Below is a small trained network, with its code and all its weights. Each question gives an input and a target symbol and asks what happens when units are switched off, that is, made to give their printed mean instead of their output.

import numpy as np


def w(rows, s, z=0):
    codes = np.array(rows[::2]) - 128.0
    scale = np.full(codes.shape[1], s)
    scale[-1] = z or s
    return codes * scale


def f(y):
    return np.maximum(y, 0)


def softmax(a):
    e = np.exp(a - a.max(-1, keepdims=True))
    return e / e.sum(-1, keepdims=True)


def log_softmax(a):
    a = a - a.max(-1, keepdims=True)
    return a - np.log(np.exp(a).sum(-1, keepdims=True))


def net(x, mask):
    ids = ['αβγδζηλμξστφψω'.index(c) for c in x.split()]
    T = len(ids)
    res = E[ids] + P[:T]
    q, k, v = (res @ M[0].T for M in (Q, K, V))
    z = softmax(np.where(np.tri(T) > 0, q @ k.T / 3**0.5, -1e9)) @ v
    res = res + np.where(mask[0], z, O[0][:, -1]) @ O[0][:, :-1]
    y = f(res @ A[0][:, :-1].T + A[0][:, -1])
    res = res + np.where(mask[1:25], y, B[0][:, -1]) @ B[0][:, :-1]
    return log_softmax(res[-1] @ U[:, :-1].T + U[:, -1])


Q, K, V, O, A, B = {}, {}, {}, {}, {}, {}
E = w([
[143,82,157,84,101,206,105,100,111],'α',
[180,91,108,74,30,254,100,179,101],'β',
[70,97,75,113,54,140,113,161,80],'γ',
[41,128,121,102,107,89,140,105,98],'δ',
[94,111,105,132,172,124,128,172,135],'ζ',
[144,144,106,222,91,75,177,246,82],'η',
[163,109,210,155,183,155,184,196,132],'λ',
[157,92,203,74,180,208,116,80,157],'μ',
[71,120,254,95,148,161,192,154,116],'ξ',
[99,139,215,174,140,50,196,105,86],'σ',
[175,138,161,224,177,85,182,218,132],'τ',
[44,128,40,163,88,53,127,166,75],'φ',
[180,90,121,114,158,209,114,176,154],'ψ',
[200,124,49,139,32,172,108,206,98],'ω',
],0.014)
P = w([
[142,16,89,149,131,119,246,71,90],'0',
[152,52,163,97,93,55,131,175,184],'1',
[114,149,191,127,101,87,27,216,171],'2',
[111,148,115,202,122,194,182,76,40],'3',
[71,203,121,182,165,174,24,119,98],'4',
[138,64,204,109,89,51,66,176,192],'5',
[66,110,124,87,105,68,77,110,163],'6',
],0.011)
Q[0] = w([
[126,173,9,88,179,203,69,60,99],'head 1',
[150,94,237,196,116,146,171,185,66],'head 1',
[117,176,142,192,158,181,239,117,39],'head 1',
],0.012)
K[0] = w([
[127,180,203,112,94,66,4,185,187],'head 1',
[146,40,96,117,118,126,247,111,118],'head 1',
[167,1,137,43,115,40,148,162,148],'head 1',
],0.011)
V[0] = w([
[70,89,11,87,2,190,88,183,98],'head 1',
[29,179,109,154,98,13,175,120,105],'head 1',
[44,99,225,4,121,164,115,40,123],'head 1',
],0.0085)
O[0] = w([
[31,102,168,144,50,187,173,200,126,198],'head 1',
[125,199,69,161,131,140,208,62,223,254],'head 1',
[142,68,182,172,86,107,6,43,184,50],'head 1',
],0.014,0.0047)
A[0] = w([
[118,122,124,191,113,104,151,99,65,255],'neuron 1',
[162,144,139,70,88,159,115,146,151,163],'neuron 2',
[121,125,123,39,96,168,163,186,27,39],'neuron 3',
[75,127,116,172,82,150,135,130,185,107],'neuron 4',
[193,175,174,148,128,127,142,130,181,175],'neuron 5',
[173,180,144,158,106,198,108,135,105,233],'neuron 6',
[140,146,74,214,96,85,113,165,114,157],'neuron 7',
[164,125,66,103,132,115,160,94,158,112],'neuron 8',
[99,91,134,134,114,156,125,140,92,168],'neuron 9',
[120,48,204,160,143,117,51,147,60,88],'neuron 10',
[192,176,81,81,216,120,106,97,130,115],'neuron 11',
[193,163,105,60,181,88,59,91,66,140],'neuron 12',
[96,185,168,57,126,143,110,106,126,224],'neuron 13',
[147,189,42,40,208,122,166,152,74,17],'neuron 14',
[53,87,154,202,122,234,137,165,169,59],'neuron 15',
[204,160,93,102,147,90,110,47,192,34],'neuron 16',
[164,47,150,172,139,117,69,69,100,129],'neuron 17',
[187,143,174,151,155,96,122,162,40,157],'neuron 18',
[116,111,117,89,145,41,64,111,81,157],'neuron 19',
[135,165,164,126,127,83,99,39,134,115],'neuron 20',
[53,177,145,103,95,124,175,211,120,105],'neuron 21',
[146,125,152,77,126,91,165,197,63,114],'neuron 22',
[118,65,81,119,119,191,130,61,126,135],'neuron 23',
[151,205,91,174,99,144,189,82,254,100],'neuron 24',
],0.0074,0.0094)
B[0] = w([
[130,79,123,82,145,141,122,194,220,199],'neuron 1',
[85,106,111,162,196,110,187,115,132,148],'neuron 2',
[120,158,178,163,191,120,64,107,111,215],'neuron 3',
[202,124,142,125,117,144,130,59,134,196],'neuron 4',
[79,103,101,110,124,117,111,117,130,174],'neuron 5',
[76,91,119,101,138,56,170,115,194,170],'neuron 6',
[122,102,156,90,147,143,146,99,152,165],'neuron 7',
[90,170,139,164,120,98,90,133,116,175],'neuron 8',
[149,156,122,131,126,100,149,142,152,180],'neuron 9',
[157,178,75,73,64,147,146,171,104,187],'neuron 10',
[112,106,103,117,55,47,155,118,126,191],'neuron 11',
[148,75,119,154,147,116,175,56,63,182],'neuron 12',
[146,96,83,144,150,112,187,180,163,168],'neuron 13',
[170,164,254,131,72,98,104,132,173,200],'neuron 14',
[167,118,128,136,58,72,136,91,77,217],'neuron 15',
[86,167,78,187,134,148,110,199,113,185],'neuron 16',
[125,224,104,157,114,151,105,148,176,166],'neuron 17',
[138,111,99,60,151,155,134,98,101,169],'neuron 18',
[179,120,110,137,150,190,133,112,141,166],'neuron 19',
[148,123,122,146,123,139,74,174,124,175],'neuron 20',
[185,110,119,182,163,151,136,86,118,253],'neuron 21',
[62,130,151,132,182,161,74,95,146,199],'neuron 22',
[110,152,147,133,157,88,93,160,161,152],'neuron 23',
[66,149,142,61,116,181,76,102,40,254],'neuron 24',
],0.0071,0.02)
U = w([
[113,152,103,80,54,128,154,231,170,133],'α',
[118,81,163,117,69,110,99,133,23,64],'β',
[177,47,110,208,85,99,177,113,136,135],'γ',
[75,55,198,62,129,169,54,22,162,157],'δ',
[71,34,41,113,190,107,219,221,239,255],'ζ',
[117,204,169,129,151,189,118,157,150,83],'η',
[182,1,83,94,189,108,137,51,85,141],'λ',
[216,135,125,110,134,182,89,80,83,76],'μ',
[159,108,118,200,161,147,90,150,213,141],'ξ',
[76,132,59,148,128,96,115,143,64,116],'σ',
[158,137,174,85,128,57,127,106,100,120],'τ',
[137,134,76,94,113,195,192,98,62,79],'φ',
[81,81,111,22,197,188,102,162,68,156],'ψ',
[132,71,155,202,191,161,100,92,67,111],'ω',
],0.0047,0.0068)

Each question gives the input, a string of symbols that net reads in full, and the target symbol t.
The units are the heads (3 rows each of Q, K, V and O) and the neurons (one row each of A and B). Each row of codes is followed by its name. A weight is (code - 128) times the scale printed after its matrix; where a second scale follows, it is the last column's (O, A, B and U).
mask holds one flag per unit, heads first, then neurons. A switched-off unit (its flag False) gives its mean, the last column of its rows in O or B, instead of its output. The means were averaged over made-up inputs and are rounded, as every weight is.
A unit's drop is (log p(t) with every unit on - log p(t) with that unit switched off) / (log p(t) with every unit on - log p(t) with every unit switched off).
The circuit of an input: a set's keep is (log p(t) with only the set's units on - log p(t) with every unit switched off) / (log p(t) with every unit on - log p(t) with every unit switched off). Starting from the 12 units with the biggest drops (on a tie, the unit counted first), units are removed one at a time, each time the one whose removal leaves the highest keep (on an exact tie, the one counted first), for as long as the keep stays at least 0.8.
units of the circuit, in order: the units of the circuit, biggest drop first
most important unit: the unit with the biggest drop
top k neurons: the k neurons with the biggest drops, biggest first
drop when u is switched off: that unit's drop, to one decimal
input δ γ δ δ η σ, target δ: units of the circuit, in order => [head 1; neuron 24]
input ζ σ μ β δ σ ψ, target δ: units of the circuit, in order => [head 1]
input ψ λ ω δ δ, target ω: top 2 neurons => [neuron 21; neuron 3]
input δ τ σ ζ, target τ: units of the circuit, in order => [head 1; neuron 14]
input ω δ τ ω φ σ, target ω: units of the circuit, in order => [head 1; neuron 21; neuron 3]
input λ λ α η, target λ: top 2 neurons => [neuron 12; neuron 18]
input ω γ δ ζ, target γ: units of the circuit, in order => [head 1; neuron 15; neuron 24; neuron 21]
input δ η ψ η, target δ: units of the circuit, in order => [head 1; neuron 24; neuron 7]
input ξ δ α, target ξ: units of the circuit, in order => [head 1; neuron 17; neuron 24]
input β α ψ δ ω ω ψ, target ω: top 2 neurons => [neuron 3; neuron 21]
input λ σ σ, target λ: units of the circuit, in order => [head 1; neuron 12]
input ψ δ λ β μ α, target β: top 2 neurons => [neuron 15; neuron 10]
input μ σ γ δ ξ, target μ: units of the circuit, in order => [head 1; neuron 10; neuron 19]
input σ η α σ, target σ: top neuron => [neuron 16]
input φ β δ σ τ δ ψ, target τ: top 2 neurons => [neuron 14; neuron 11]
input γ δ β, target γ: top 2 neurons => [neuron 15; neuron 24]
input ψ μ ψ α, target μ: units of the circuit, in order => [head 1; neuron 17; neuron 10]
input η ω β, target η: units of the circuit, in order => [head 1; neuron 14; neuron 3]
input τ ω δ β, target ω: units of the circuit, in order => [head 1; neuron 3; neuron 21]
input τ ω δ λ φ ψ δ, target φ: units of the circuit, in order => [head 1; neuron 24; neuron 21]
input δ σ δ, target δ: units of the circuit, in order => [head 1]
input α α λ γ ω α ζ, target ω: top 3 neurons => [neuron 21; neuron 3; neuron 22]
input β δ τ, target β: top 2 neurons => [neuron 15; neuron 10]
input ξ γ α γ ψ, target α: drop when neuron 3 is switched off => 0.1
input η ψ γ, target η: drop when head 1 is switched off => 1.7
input φ ω ξ δ λ, target φ: drop when head 1 is switched off => 1.3
input δ ω λ, target δ: drop when neuron 14 is switched off => 0.0
input λ ζ δ ψ, target ζ: most important unit => neuron 24
